Below is a small trained network, with its code and all its weights. Each question gives an input and a target symbol and asks what happens when units are switched off, that is, made to give their printed mean instead of their output.

import numpy as np


def w(rows, s, z=0):
    codes = np.array(rows[::2]) - 128.0
    scale = np.full(codes.shape[1], s)
    scale[-1] = z or s
    return codes * scale


def f(y):
    return y / 2 * (1 + np.tanh(0.7978845608 * (y + 0.044715 * y**3)))


def softmax(a):
    e = np.exp(a - a.max(-1, keepdims=True))
    return e / e.sum(-1, keepdims=True)


def log_softmax(a):
    a = a - a.max(-1, keepdims=True)
    return a - np.log(np.exp(a).sum(-1, keepdims=True))


def net(x, mask):
    ids = ['ΓΩαεζθλμξπστφψ'.index(c) for c in x.split()]
    T = len(ids)
    res = E[ids] + P[:T]
    q, k, v = (res @ M[0].T for M in (Q, K, V))
    z = softmax(np.where(np.tri(T) > 0, q @ k.T / 2**0.5, -1e9)) @ v
    res = res + np.where(mask[0], z, O[0][:, -1]) @ O[0][:, :-1]
    y = f(res @ A[0][:, :-1].T + A[0][:, -1])
    res = res + np.where(mask[1:9], y, B[0][:, -1]) @ B[0][:, :-1]
    return log_softmax(res[-1] @ U[:, :-1].T + U[:, -1])


Q, K, V, O, A, B = {}, {}, {}, {}, {}, {}
E = w([
[122,129,64,253],'Γ',
[202,165,162,72],'Ω',
[151,146,213,214],'α',
[68,44,180,219],'ε',
[78,73,169,140],'ζ',
[167,84,87,205],'θ',
[15,73,164,102],'λ',
[87,98,133,73],'μ',
[83,82,114,112],'ξ',
[69,49,40,70],'π',
[185,198,168,210],'σ',
[137,27,43,120],'τ',
[18,191,151,52],'φ',
[116,157,180,96],'ψ',
],0.018)
P = w([
[164,88,159,92],'0',
[90,61,118,166],'1',
[69,251,124,108],'2',
[156,103,173,79],'3',
[85,72,137,144],'4',
[107,218,100,138],'5',
[177,115,143,116],'6',
[85,68,130,135],'7',
[60,146,86,130],'8',
[160,119,178,82],'9',
[83,73,131,135],'10',
],0.015)
Q[0] = w([
[54,119,135,130],'h1',
[169,40,1,90],'h1',
],0.0093)
K[0] = w([
[9,109,154,109],'h1',
[133,113,79,119],'h1',
],0.013)
V[0] = w([
[158,120,7,108],'h1',
[162,183,255,104],'h1',
],0.0083)
O[0] = w([
[165,239,107,36,157],'h1',
[111,255,199,80,1],'h1',
],0.0078,0.0073)
A[0] = w([
[144,98,131,203,117],'n1',
[148,106,111,124,114],'n2',
[117,136,129,183,147],'n3',
[102,207,156,114,3],'n4',
[63,80,64,170,151],'n5',
[63,161,113,200,106],'n6',
[102,158,88,41,192],'n7',
[255,120,142,89,10],'n8',
],0.014,0.0029)
B[0] = w([
[107,18,116,135,196],'n1',
[142,103,108,59,159],'n2',
[137,181,97,111,154],'n3',
[75,69,116,140,139],'n4',
[105,254,152,100,252],'n5',
[205,156,74,127,161],'n6',
[114,218,78,229,145],'n7',
[196,180,192,103,149],'n8',
],0.0091,0.021)
U = w([
[127,70,44,161,185],'Γ',
[153,196,174,48,21],'Ω',
[104,111,114,176,213],'α',
[72,29,168,158,29],'ε',
[112,87,176,97,86],'ζ',
[241,15,161,117,172],'θ',
[82,98,204,43,106],'λ',
[161,96,134,165,253],'μ',
[110,55,103,44,119],'ξ',
[166,186,98,161,122],'π',
[152,242,179,203,185],'σ',
[220,150,161,2,22],'τ',
[58,130,163,122,43],'φ',
[120,129,180,77,131],'ψ',
],0.0092,0.0042)

Each question gives the input, a string of symbols that net reads in full, and the target symbol t.
The units are the heads (2 rows each of Q, K, V and O) and the neurons (one row each of A and B). Each row of codes is followed by its name. A weight is (code - 128) times the scale printed after its matrix; where a second scale follows, it is the last column's (O, A, B and U).
mask holds one flag per unit, heads first, then neurons. A switched-off unit (its flag False) gives its mean, the last column of its rows in O or B, instead of its output. The means were averaged over made-up inputs and are rounded, as every weight is.
A unit's drop is (log p(t) with every unit on - log p(t) with that unit switched off) / (log p(t) with every unit on - log p(t) with every unit switched off).
The circuit of an input: a set's keep is (log p(t) with only the set's units on - log p(t) with every unit switched off) / (log p(t) with every unit on - log p(t) with every unit switched off). Starting from all 9 units, units are removed one at a time, each time the one whose removal leaves the highest keep (on an exact tie, the one counted first), for as long as the keep stays at least 0.8.
circuit, biggest first: the units of the circuit, biggest drop first
unit that matters most: the unit with the biggest drop
k most important neurons: the k neurons with the biggest drops, biggest first
drop of u: that unit's drop, to one decimal
input σ μ ζ ε θ Ω, target σ: circuit, biggest first -> n7; h1
input θ θ σ φ, target φ: unit that matters most -> n4
input π θ φ, target σ: 4 most important neurons -> n7; n1; n6; n2
input Ω θ θ τ θ λ ζ σ τ ε, target ε: circuit, biggest first -> n1; n5; h1
input σ θ θ λ α σ θ τ Γ ζ φ, target σ: 4 most important neurons -> n1; n7; n2; n6
input θ π θ ε τ λ π σ τ, target π: circuit, biggest first -> n5; h1
input ε σ π θ θ θ τ ε τ, target π: circuit, biggest first -> n5; n7; h1
input θ τ θ Ω σ θ π λ μ, target σ: 2 most important neurons -> n1; n5
input Γ τ τ π θ Ω θ, target θ: circuit, biggest first -> n5; n8; n1
input α θ ξ θ τ λ, target σ: 3 most important neurons -> n1; n2; n6
input θ τ μ, target σ: 3 most important neurons -> n7; n1; n2
input Ω θ λ Ω π σ τ θ π, target π: 4 most important neurons -> n7; n5; n2; n8
input ξ Γ π θ θ θ, target Γ: circuit, biggest first -> n8; n5
input π θ θ π μ τ θ θ Ω, target σ: circuit, biggest first -> n7
input τ τ Γ θ θ θ θ ξ θ φ, target φ: 4 most important neurons -> n4; n5; n7; n6
input λ θ λ Γ θ θ, target Γ: 3 most important neurons -> n8; n1; n5
input τ σ ε ψ σ ξ, target σ: 2 most important neurons -> n1; n2
input μ Ω τ, target σ: drop of n6 -> 0.0
input Γ ζ π, target σ: drop of n7 -> 0.5
input φ σ θ τ σ Ω τ, target τ: drop of h1 -> 0.4
